Here is a tiny trained network, its code and every weight. The questions are about switching its units off for an input and a target symbol, where a switched-off unit gives its printed mean instead of its output.

import numpy as np


def w(rows, s, z=0):
    codes = np.array(rows[::2]) - 128.0
    scale = np.full(codes.shape[1], s)
    scale[-1] = z or s
    return codes * scale


def norm(h):
    return h / np.sqrt((h * h).mean(-1, keepdims=True) + 1e-5)


def softmax(a):
    e = np.exp(a - a.max(-1, keepdims=True))
    return e / e.sum(-1, keepdims=True)


def log_softmax(a):
    a = a - a.max(-1, keepdims=True)
    return a - np.log(np.exp(a).sum(-1, keepdims=True))


def net(x, mask):
    ids = ['δζθξπψ'.index(c) for c in x.split()]
    T = len(ids)
    res = E[ids] + P[:T]
    u = 0
    for l in range(3):
        r = norm(res)
        for j in range(3):
            rows = slice(2 * j, 2 * j + 2)
            q, k, v = (r @ M[l][rows].T for M in (Q, K, V))
            z = softmax(np.where(np.tri(T) > 0, q @ k.T / 2**0.5, -1e9)) @ v
            o = O[l][rows]
            res = res + np.where(mask[u + j], z, o[:, -1]) @ o[:, :-1]
        u += 3
    return log_softmax(norm(res)[-1] @ U[:, :-1].T + U[:, -1])


Q, K, V, O = {}, {}, {}, {}
E = w([
[161,122,133,194],'δ',
[158,157,150,198],'ζ',
[159,165,141,225],'θ',
[146,180,152,209],'ξ',
[107,115,164,220],'π',
[226,254,145,134],'ψ',
],0.0042)
P = w([
[114,60,142,100],'0',
[142,158,188,235],'1',
[140,196,121,115],'2',
[115,163,46,201],'3',
[149,158,255,196],'4',
[138,186,134,80],'5',
[103,163,61,161],'6',
[163,150,234,187],'7',
[133,183,135,56],'8',
[97,167,84,121],'9',
[158,162,222,154],'10',
[181,70,99,55],'11',
[118,157,92,108],'12',
],0.0054)
Q[0] = w([
[124,59,145,96],'0.h1',
[86,127,32,115],'0.h1',
[80,151,35,85],'0.h2',
[200,69,102,148],'0.h2',
[39,183,126,55],'0.h3',
[129,168,250,190],'0.h3',
],0.016)
K[0] = w([
[127,115,194,213],'0.h1',
[119,212,42,205],'0.h1',
[120,206,129,8],'0.h2',
[153,178,41,161],'0.h2',
[253,84,27,56],'0.h3',
[61,169,54,34],'0.h3',
],0.013)
V[0] = w([
[97,245,242,210],'0.h1',
[107,203,2,155],'0.h1',
[221,41,153,81],'0.h2',
[236,135,10,101],'0.h2',
[31,71,195,82],'0.h3',
[251,85,135,153],'0.h3',
],0.0044)
O[0] = w([
[179,2,133,96,255],'0.h1',
[31,90,104,138,84],'0.h1',
[165,52,92,146,109],'0.h2',
[84,124,36,133,38],'0.h2',
[63,151,202,106,13],'0.h3',
[199,161,133,104,154],'0.h3',
],0.0046,0.0035)
Q[1] = w([
[140,157,175,194],'1.h1',
[178,140,118,14],'1.h1',
[29,79,222,211],'1.h2',
[3,156,185,76],'1.h2',
[192,55,220,177],'1.h3',
[144,125,87,175],'1.h3',
],0.012)
K[1] = w([
[118,121,130,68],'1.h1',
[170,110,176,201],'1.h1',
[9,161,1,152],'1.h2',
[163,183,51,145],'1.h2',
[211,88,213,167],'1.h3',
[136,68,98,115],'1.h3',
],0.015)
V[1] = w([
[141,61,173,33],'1.h1',
[113,246,160,89],'1.h1',
[78,183,172,146],'1.h2',
[174,142,173,59],'1.h2',
[99,30,129,146],'1.h3',
[168,131,196,38],'1.h3',
],0.012)
O[1] = w([
[138,59,95,105,35],'1.h1',
[248,110,139,158,2],'1.h1',
[129,116,184,105,48],'1.h2',
[171,120,84,112,166],'1.h2',
[95,207,133,111,84],'1.h3',
[96,98,187,150,229],'1.h3',
],0.011,0.0031)
Q[2] = w([
[150,116,221,130],'2.h1',
[139,164,78,72],'2.h1',
[102,172,143,123],'2.h2',
[171,79,169,86],'2.h2',
[32,120,83,186],'2.h3',
[137,129,2,13],'2.h3',
],0.013)
K[2] = w([
[137,82,115,59],'2.h1',
[122,134,155,204],'2.h1',
[141,150,171,97],'2.h2',
[163,59,97,128],'2.h2',
[81,135,47,88],'2.h3',
[95,5,123,222],'2.h3',
],0.014)
V[2] = w([
[73,79,65,35],'2.h1',
[140,209,123,95],'2.h1',
[1,99,75,146],'2.h2',
[132,40,53,53],'2.h2',
[188,159,96,62],'2.h3',
[197,89,142,124],'2.h3',
],0.0092)
O[2] = w([
[213,162,60,61,94],'2.h1',
[179,188,150,182,3],'2.h1',
[168,117,238,201,118],'2.h2',
[121,253,150,143,111],'2.h2',
[186,151,148,81,78],'2.h3',
[102,198,177,129,167],'2.h3',
],0.0064,0.005)
U = w([
[192,104,102,166,132],'δ',
[133,156,2,131,20],'ζ',
[45,80,222,174,178],'θ',
[46,222,122,91,88],'ξ',
[173,43,89,63,17],'π',
[215,206,226,116,254],'ψ',
],0.0095,0.00061)

Each question gives the input, a string of symbols that net reads in full, and the target symbol t.
The units are the heads (2 rows each of Q, K, V and O). Each row of codes is followed by its name. A weight is (code - 128) times the scale printed after its matrix; where a second scale follows, it is the last column's (O and U).
mask holds one flag per head, layer by layer. A switched-off head (its flag False) gives its mean, the last column of its rows in O, instead of its output. The means were averaged over made-up inputs and are rounded, as every weight is.
A unit's drop is (log p(t) with every unit on - log p(t) with that unit switched off) / (log p(t) with every unit on - log p(t) with every unit switched off).
The circuit of an input: a set's keep is (log p(t) with only the set's units on - log p(t) with every unit switched off) / (log p(t) with every unit on - log p(t) with every unit switched off). Starting from all 9 units, units are removed one at a time, each time the one whose removal leaves the highest keep (on an exact tie, the one counted first), for as long as the keep stays at least 0.8.
units of the circuit, in order: the units of the circuit, biggest drop first
most important unit: the unit with the biggest drop
which heads matter: for each layer, one digit per head in row order, 1 if its drop is at least 0.15 and else 0, layers parted by /
drop when u is switched off: that unit's drop, to one decimal
input π π ζ ψ ζ θ, target π: units of the circuit, in order -> [2.h2]
input θ π ψ θ π ψ ζ, target ζ: units of the circuit, in order -> [1.h3, 0.h2]
input ψ ζ ψ, target ψ: which heads matter -> 010 / 100 / 000
input ψ δ δ, target ψ: units of the circuit, in order -> [0.h3, 2.h3]
input θ π ψ π ψ ψ θ, target ζ: units of the circuit, in order -> [1.h3, 0.h2]
input ζ ψ δ ξ ξ θ π ψ ψ, target ζ: units of the circuit, in order -> [1.h2, 0.h3]
input ξ π π δ, target ξ: which heads matter -> 110 / 101 / 000
input π ξ δ π π δ π ξ θ ξ δ, target π: units of the circuit, in order -> [0.h1, 2.h2, 1.h1, 2.h1]
input ψ ζ π π π θ π ψ ζ ξ π θ, target ψ: which heads matter -> 010 / 100 / 000
input θ θ ξ θ ψ δ ψ ψ ξ ζ, target ζ: which heads matter -> 111 / 011 / 000
input π ψ ζ π ζ δ ζ δ θ ψ, target ζ: which heads matter -> 010 / 001 / 000
input ψ ξ ζ δ ζ θ π δ ψ, target ψ: which heads matter -> 010 / 110 / 100
input θ ξ π θ θ π ξ π ξ δ π δ, target θ: units of the circuit, in order -> [0.h2, 2.h2]
input ζ π ζ θ θ ζ ζ ξ ξ π θ π, target ζ: most important unit -> 0.h1
input δ θ θ ξ ψ π ζ θ π π ψ ψ, target δ: which heads matter -> 010 / 100 / 100
input ξ θ ζ π ξ π, target ξ: which heads matter -> 101 / 110 / 011
input π ξ θ θ ξ ψ, target π: which heads matter -> 101 / 001 / 010
input ξ ψ ζ ξ π θ ψ θ δ δ θ θ, target ξ: which heads matter -> 001 / 010 / 010
input δ ψ θ ζ δ θ π θ ψ ξ, target ζ: which heads matter -> 000 / 011 / 010
input π θ π δ ξ θ, target π: most important unit -> 0.h1
input ξ ζ π, target ξ: which heads matter -> 101 / 111 / 111
input δ ζ ξ ζ π π ζ ξ θ θ ξ, target π: drop when 0.h3 is switched off -> 0.5
input θ ζ ψ, target θ: drop when 1.h3 is switched off -> 1.2
input δ ψ π θ θ ξ π δ ζ ξ π θ, target δ: drop when 1.h2 is switched off -> 0.5
